Below is a small trained network, with its code and all its weights. Each question gives an input and a class and asks what happens when units are switched off, that is, made to give their printed mean instead of their output.

import numpy as np


def w(rows, s, z=0):
    codes = np.array(rows[::2]) - 128.0
    scale = np.full(codes.shape[1], s)
    scale[-1] = z or s
    return codes * scale


def f(y):
    return np.maximum(y, 0)


def log_softmax(a):
    a = a - a.max(-1, keepdims=True)
    return a - np.log(np.exp(a).sum(-1, keepdims=True))


def net(x, mask):
    res = np.array(x, float).reshape(1, 6) / 4 @ E
    y = f(res @ A[0][:, :-1].T + A[0][:, -1])
    res = res + np.where(mask, y, B[0][:, -1]) @ B[0][:, :-1]
    return log_softmax(res[-1] @ U[:, :-1].T + U[:, -1])


A, B = {}, {}
E = w([
[222,41,171],'x0',
[39,61,210],'x1',
[129,127,128],'x2',
[128,129,128],'x3',
[127,128,129],'x4',
[98,10,21],'x5',
],0.013)
A[0] = w([
[140,76,65,161],'n0',
[137,154,94,141],'n1',
[199,113,105,130],'n2',
[98,119,185,126],'n3',
[86,212,191,131],'n4',
[141,65,210,114],'n5',
[117,75,64,179],'n6',
[135,83,74,135],'n7',
[130,177,72,174],'n8',
[251,122,100,125],'n9',
[75,105,111,117],'n10',
[152,119,45,74],'n11',
[102,104,136,102],'n12',
[200,153,157,162],'n13',
[40,111,118,128],'n14',
[126,196,62,140],'n15',
[112,156,193,127],'n16',
[85,69,132,120],'n17',
[136,178,187,254],'n18',
[137,194,129,134],'n19',
[125,179,79,159],'n20',
],0.02,0.0083)
B[0] = w([
[1,44,79,214],'n0',
[145,37,192,177],'n1',
[100,195,88,192],'n2',
[147,113,74,179],'n3',
[124,111,12,254],'n4',
[214,29,135,202],'n5',
[40,96,194,220],'n6',
[66,67,90,198],'n7',
[156,64,185,217],'n8',
[93,249,92,236],'n9',
[84,195,168,172],'n10',
[76,93,124,197],'n11',
[149,158,167,153],'n12',
[209,204,135,212],'n13',
[54,222,167,194],'n14',
[164,56,169,232],'n15',
[137,91,38,198],'n16',
[109,128,168,187],'n17',
[222,141,36,247],'n18',
[181,104,107,215],'n19',
[176,41,157,210],'n20',
],0.0093,0.021)
U = w([
[218,73,136,159],'0',
[39,119,2,252],'1',
[72,22,167,73],'2',
[17,179,200,71],'3',
[158,246,98,51],'4',
],0.0096,0.004)

Each question gives the input, the list of numbers given to net, and the class t.
The units are the neurons (one row each of A and B). Each row of codes is followed by its name. A weight is (code - 128) times the scale printed after its matrix; where a second scale follows, it is the last column's (A, B and U).
mask holds one flag per neuron, in row order. A switched-off neuron (its flag False) gives its mean, the last column of its row in B, instead of its output. The means were averaged over made-up inputs and are rounded, as every weight is.
A unit's drop is (log p(t) with every unit on - log p(t) with that unit switched off) / (log p(t) with every unit on - log p(t) with every unit switched off).
The circuit of an input: a set's keep is (log p(t) with only the set's units on - log p(t) with every unit switched off) / (log p(t) with every unit on - log p(t) with every unit switched off). Starting from the 12 units with the biggest drops (on a tie, the unit counted first), units are removed one at a time, each time the one whose removal leaves the highest keep (on an exact tie, the one counted first), for as long as the keep stays at least 0.8.
units of the circuit, in order: the units of the circuit, biggest drop first
k most important neurons: the k neurons with the biggest drops, biggest first
drop of u: that unit's drop, to one decimal
input [3,3,8,-5,0,0], class 0: units of the circuit, in order -> [n0]
input [7,0,-8,2,1,1], class 1: 3 most important neurons -> [n9; n15; n8]
input [2,7,4,7,5,-3], class 0: 2 most important neurons -> [n5; n0]
input [3,0,7,2,5,-5], class 4: 2 most important neurons -> [n15; n20]
input [0,8,3,6,-7,-7], class 1: 2 most important neurons -> [n4; n16]
input [-8,1,1,-7,-3,1], class 3: 2 most important neurons -> [n14; n5]
input [8,-6,3,-7,-4,1], class 1: 2 most important neurons -> [n0; n7]
input [1,4,3,5,8,5], class 2: 2 most important neurons -> [n9; n5]
input [3,-7,1,-3,-1,0], class 4: 2 most important neurons -> [n9; n13]
input [0,0,5,3,1,5], class 2: 2 most important neurons -> [n9; n4]
input [6,-4,-1,6,2,-4], class 4: drop of n20 -> 0.0
input [2,-6,-1,-7,0,-6], class 4: drop of n9 -> 0.5
input [7,-3,5,-6,1,0], class 4: drop of n9 -> 0.1
input [6,4,-5,-7,8,0], class 0: units of the circuit, in order -> [n5]
